Here is a tiny trained network, its code and every weight. The questions are about switching its units off for an input and a target symbol, where a switched-off unit gives its printed mean instead of its output.

import numpy as np


def w(rows, s, z=0):
    codes = np.array(rows[::2]) - 128.0
    scale = np.full(codes.shape[1], s)
    scale[-1] = z or s
    return codes * scale


def f(y):
    return np.maximum(y, 0)


def softmax(a):
    e = np.exp(a - a.max(-1, keepdims=True))
    return e / e.sum(-1, keepdims=True)


def log_softmax(a):
    a = a - a.max(-1, keepdims=True)
    return a - np.log(np.exp(a).sum(-1, keepdims=True))


def net(x, mask):
    ids = ['αγδηλσφψω'.index(c) for c in x.split()]
    T = len(ids)
    res = E[ids] + P[:T]
    q, k, v = (res @ M[0].T for M in (Q, K, V))
    z = softmax(np.where(np.tri(T) > 0, q @ k.T / 2**0.5, -1e9)) @ v
    res = res + np.where(mask[0], z, O[0][:, -1]) @ O[0][:, :-1]
    y = f(res @ A[0][:, :-1].T + A[0][:, -1])
    res = res + np.where(mask[1:13], y, B[0][:, -1]) @ B[0][:, :-1]
    return log_softmax(res[-1] @ U[:, :-1].T + U[:, -1])


Q, K, V, O, A, B = {}, {}, {}, {}, {}, {}
E = w([
[160,244,10],'α',
[121,170,135],'γ',
[166,76,81],'δ',
[98,44,103],'η',
[175,233,96],'λ',
[119,119,150],'σ',
[136,1,183],'φ',
[149,150,167],'ψ',
[81,127,104],'ω',
],0.019)
P = w([
[104,45,252],'0',
[218,84,91],'1',
[212,42,86],'2',
[216,58,91],'3',
[205,70,96],'4',
[205,82,102],'5',
[209,81,113],'6',
[212,88,116],'7',
[208,88,102],'8',
],0.0021)
Q[0] = w([
[2,113,111],'h1',
[7,138,86],'h1',
],0.009)
K[0] = w([
[12,83,92],'h1',
[2,128,76],'h1',
],0.0083)
V[0] = w([
[2,174,107],'h1',
[58,63,57],'h1',
],0.0084)
O[0] = w([
[10,177,89,69],'h1',
[127,82,2,8],'h1',
],0.0099,0.0014)
A[0] = w([
[126,107,80,233],'n1',
[33,134,72,255],'n2',
[100,165,144,59],'n3',
[97,60,190,148],'n4',
[179,124,164,138],'n5',
[187,215,88,127],'n6',
[154,190,225,144],'n7',
[161,117,146,157],'n8',
[119,185,243,73],'n9',
[40,6,160,93],'n10',
[211,111,186,206],'n11',
[32,179,100,144],'n12',
],0.013,0.0076)
B[0] = w([
[254,180,171,190],'n1',
[145,188,200,216],'n2',
[65,167,4,132],'n3',
[142,206,47,169],'n4',
[144,123,140,181],'n5',
[134,101,33,185],'n6',
[64,61,149,241],'n7',
[142,105,140,169],'n8',
[81,181,93,207],'n9',
[161,143,49,177],'n10',
[131,38,118,244],'n11',
[27,124,160,177],'n12',
],0.0094,0.011)
U = w([
[94,213,12,3],'α',
[32,197,87,121],'γ',
[212,118,217,63],'δ',
[187,204,121,153],'η',
[48,144,2,51],'λ',
[139,155,137,110],'σ',
[138,122,59,100],'φ',
[89,71,161,202],'ψ',
[155,214,221,193],'ω',
],0.009,0.0053)

Each question gives the input, a string of symbols that net reads in full, and the target symbol t.
The units are the heads (2 rows each of Q, K, V and O) and the neurons (one row each of A and B). Each row of codes is followed by its name. A weight is (code - 128) times the scale printed after its matrix; where a second scale follows, it is the last column's (O, A, B and U).
mask holds one flag per unit, heads first, then neurons. A switched-off unit (its flag False) gives its mean, the last column of its rows in O or B, instead of its output. The means were averaged over made-up inputs and are rounded, as every weight is.
A unit's drop is (log p(t) with every unit on - log p(t) with that unit switched off) / (log p(t) with every unit on - log p(t) with every unit switched off).
The circuit of an input: a set's keep is (log p(t) with only the set's units on - log p(t) with every unit switched off) / (log p(t) with every unit on - log p(t) with every unit switched off). Starting from the 12 units with the biggest drops (on a tie, the unit counted first), units are removed one at a time, each time the one whose removal leaves the highest keep (on an exact tie, the one counted first), for as long as the keep stays at least 0.8.
circuit, biggest first: the units of the circuit, biggest drop first
unit that matters most: the unit with the biggest drop
top k neurons: the k neurons with the biggest drops, biggest first
drop when u is switched off: that unit's drop, to one decimal
input γ η ψ η λ, target λ: circuit, biggest first : n6; n2
input ω ψ α γ ω γ δ, target δ: circuit, biggest first : n1; n9; n6
input ψ φ φ, target φ: unit that matters most : n4
input ψ ψ γ γ, target ψ: top 2 neurons : n7; n4
input ω γ σ, target ω: top 2 neurons : n6; n11
input ψ φ γ ψ, target ψ: top 3 neurons : n7; n11; n1
input γ γ γ, target γ: top 3 neurons : n1; n11; n12
input δ ω φ δ γ σ, target δ: top 2 neurons : n9; n6
input γ φ ψ γ, target ψ: drop when n7 is switched off : 0.1
input η γ ω γ, target ω: drop when n2 is switched off : 0.4
input ω γ φ ψ ω, target ω: drop when n2 is switched off : 0.6
input ω α γ, target ω: drop when n1 is switched off : 0.0
